Questions about the array below.
1) Read off the entry directly above 688.
2) Read off the entry in the bottom-left corner.
3) Read off the largest entry in the last column.
4) Read off the 2nd largest entry.
5) Read off the third entry from the end, reading row by row.
6) Read off the 2nd entry in reading order.
7) Read off the bottom entry of the column that holds the largest entry.
8) Read off the second entry on the main diagonal.
array([[256, 514, 753, 106],
       [395, 439, 785, 179],
       [373, 349, 341, 553],
       [229, 562, 667, 116],
       [353, 445, 407, 427],
       [662, 512, 701, 499],
       [426, 431, 332, 599],
       [424, 372, 339, 557],
       [625, 489, 688, 441],
       [329, 410, 369, 482],
       [691, 549, 701, 541]])
1) 339
2) 691
3) 599
4) 753
5) 549
6) 514
7) 701
8) 439

Questions about the table below. Indices start at 1.
1) Report the entry directly below -42.
2) Report the entry in the bottom-left corner.
3) Report the entry at row 3, column 3.
4) Report the entry in row 1 and column 3.
5) Report the top-left entry.
6) Report the entry just right of -4.
7) Report the top entry of the column that holds the largest entry.
8) Report the entry at row 3, column 2.
[[ 24  -9   2 -15  -4   7   6 -30 -25 -10 -30 -25]
 [ 23 -12  15  -8   9  13   7 -42   7   6  10  11]
 [ 22 -10 -14  -1   0   8   6 -16 -37 -11 -34 -20]
 [-26   9   4  11  -2 -11   2   5  40  23  19  17]
 [  1  18 -15 -15  38  22 -28 -13   1  10 -25  16]
 [ -7  17 -17 -17  15   6 -26 -12  -6  20 -20  22]
 [-25  10   4  10   4  -7  -1   8  42  20  18  17]]
1) -16
2) -25
3) -14
4) 2
5) 24
6) 7
7) -25
8) -10

B = [ 39  32 -33  37 -19  26 -23 -28  26 -27   7]
The maximum: 39
Find the entry just right of -33.
37

data =
[[3 2 7 3 6 6 7]
 [5 2 5 4 4 3 2]
 [5 8 6 5 5 4 3]
 [2 7 2 3 4 5 5]
 [8 4 5 6 7 2 2]
 [3 4 4 4 0 5 4]
 [4 3 2 5 1 5 5]]
Indices start at 1.
The entry just left of the smallest entry: 4
The entry in the top-right corner: 7
Give the bottom-right entry.
5
The entry directly above the centre entry: 5
The entry at row 2, column 1: 5
Give the top-left entry.
3
The top entry of the column that holds the smallest entry -> 6
Give the entry in row 1 and column 3.
7
Give the entry just left of the centre entry.
2
Give the bottom-left entry.
4

Read these off the array that follows. Counting starts at 1.
1) Find the entry just right of the largest entry.
2) Find the top-right entry.
3) Find the entry in row 1 and column 3.
4) Find the entry in row 1 and column 2.
5) Find the entry in the top-left corner.
6) Find the entry just right of -10.
7) Find the entry at row 2, column 1.
8) Find the entry at row 3, column 1.
[[  1  -7 -28   7  14   5  -6  16]
 [  1  -6 -30   6  17   8  -6  17]
 [-10  15  21 -12  -6  -4   8  -9]
 [ -7   3 -29   5  14  12 -11  24]
 [  3   2  11  -5  15 -37  24 -25]
 [-22  25  21  -6 -19   1   0   7]
 [ -7   3 -29   5  14  11  -7  23]
 [-49  49  -1 -21   8  13  -8  13]]
1) -1
2) 16
3) -28
4) -7
5) 1
6) 15
7) 1
8) -10

Questions about the table below. Rows and columns are numbered from 1.
1) Find the entry in the bottom-right corner.
2) Find the entry directly above 5873.
3) Find the entry at row 1, column 2.
4) Find the entry directly below the largest entry.
5) Find the entry in row 3 and column 1.
6) Find the entry at row 2, column 1.
7) Find the entry in the top-right corner.
8) Find the top-left entry.
5672  1134  6018  8730  5583  5749  8094  6024
4584  5962  5289  5122  5873  6751  6235  4778
1939  7342  4827  1820  8624  6713  6786  2714
3586  5954  6232  7863  5391  5939  6435  4271
1) 4271
2) 5583
3) 1134
4) 5122
5) 1939
6) 4584
7) 6024
8) 5672

W =
array([[ 0.018,  0.036,  0.056,  0.081, -0.005, -0.023, -0.238, -0.055,
         0.054, -0.033,  0.038, -0.051],
       [ 0.028, -0.109, -0.012, -0.029,  0.098, -0.010,  0.020,  0.010,
         0.170,  0.001,  0.018,  0.010],
       [-0.099,  0.026, -0.027, -0.066,  0.115, -0.002, -0.057, -0.011,
        -0.110, -0.036,  0.044, -0.028],
       [-0.097, -0.026,  0.036, -0.200,  0.022, -0.001,  0.169, -0.004,
         0.149,  0.017, -0.008, -0.109],
       [ 0.058,  0.102, -0.046,  0.132, -0.030, -0.006,  0.053, -0.002,
        -0.010,  0.002, -0.024, -0.141],
       [-0.063, -0.016, -0.012,  0.132, -0.181,  0.021,  0.051,  0.005,
        -0.111,  0.052,  0.043,  0.096],
       [ 0.062, -0.061,  0.009, -0.056, -0.059,  0.001, -0.031, -0.009,
         0.057, -0.055,  0.013, -0.015],
       [ 0.023,  0.005,  0.013,  0.079, -0.142,  0.031,  0.084,  0.004,
         0.084,  0.006, -0.032, -0.003],
       [-0.076,  0.022, -0.028,  0.065, -0.034,  0.011, -0.022, -0.057,
         0.167,  0.035, -0.004,  0.046],
       [ 0.169,  0.067,  0.013, -0.077,  0.043,  0.029, -0.179,  0.043,
         0.094,  0.034, -0.002,  0.107],
       [-0.031, -0.098, -0.065, -0.051, -0.034,  0.003,  0.199,  0.006,
         0.011,  0.017, -0.004, -0.070],
       [-0.010,  0.075, -0.007, -0.036,  0.084,  0.015,  0.164,  0.018,
        -0.010,  0.059, -0.017,  0.027],
       [ 0.139, -0.061,  0.006, -0.061,  0.003,  0.013, -0.156,  0.002,
         0.013,  0.006, -0.033,  0.112]])
What is the entry just right of 0.009?
A: -0.056
The second largest entry: 0.170
The fifth entry in reading order -> -0.005
What is the second smallest entry?
A: -0.200
The entry just left of the smallest entry -> -0.023
The entry just left of 0.026 -> -0.099
What is the largest entry?
A: 0.199
What is the smallest entry?
A: -0.238
What is the 3rd smallest entry?
A: -0.181
The entry just right of -0.024 is -0.141
What is the third entry in reading order?
A: 0.056
The entry just left of -0.001 is 0.022
The first entry in reading order -> 0.018
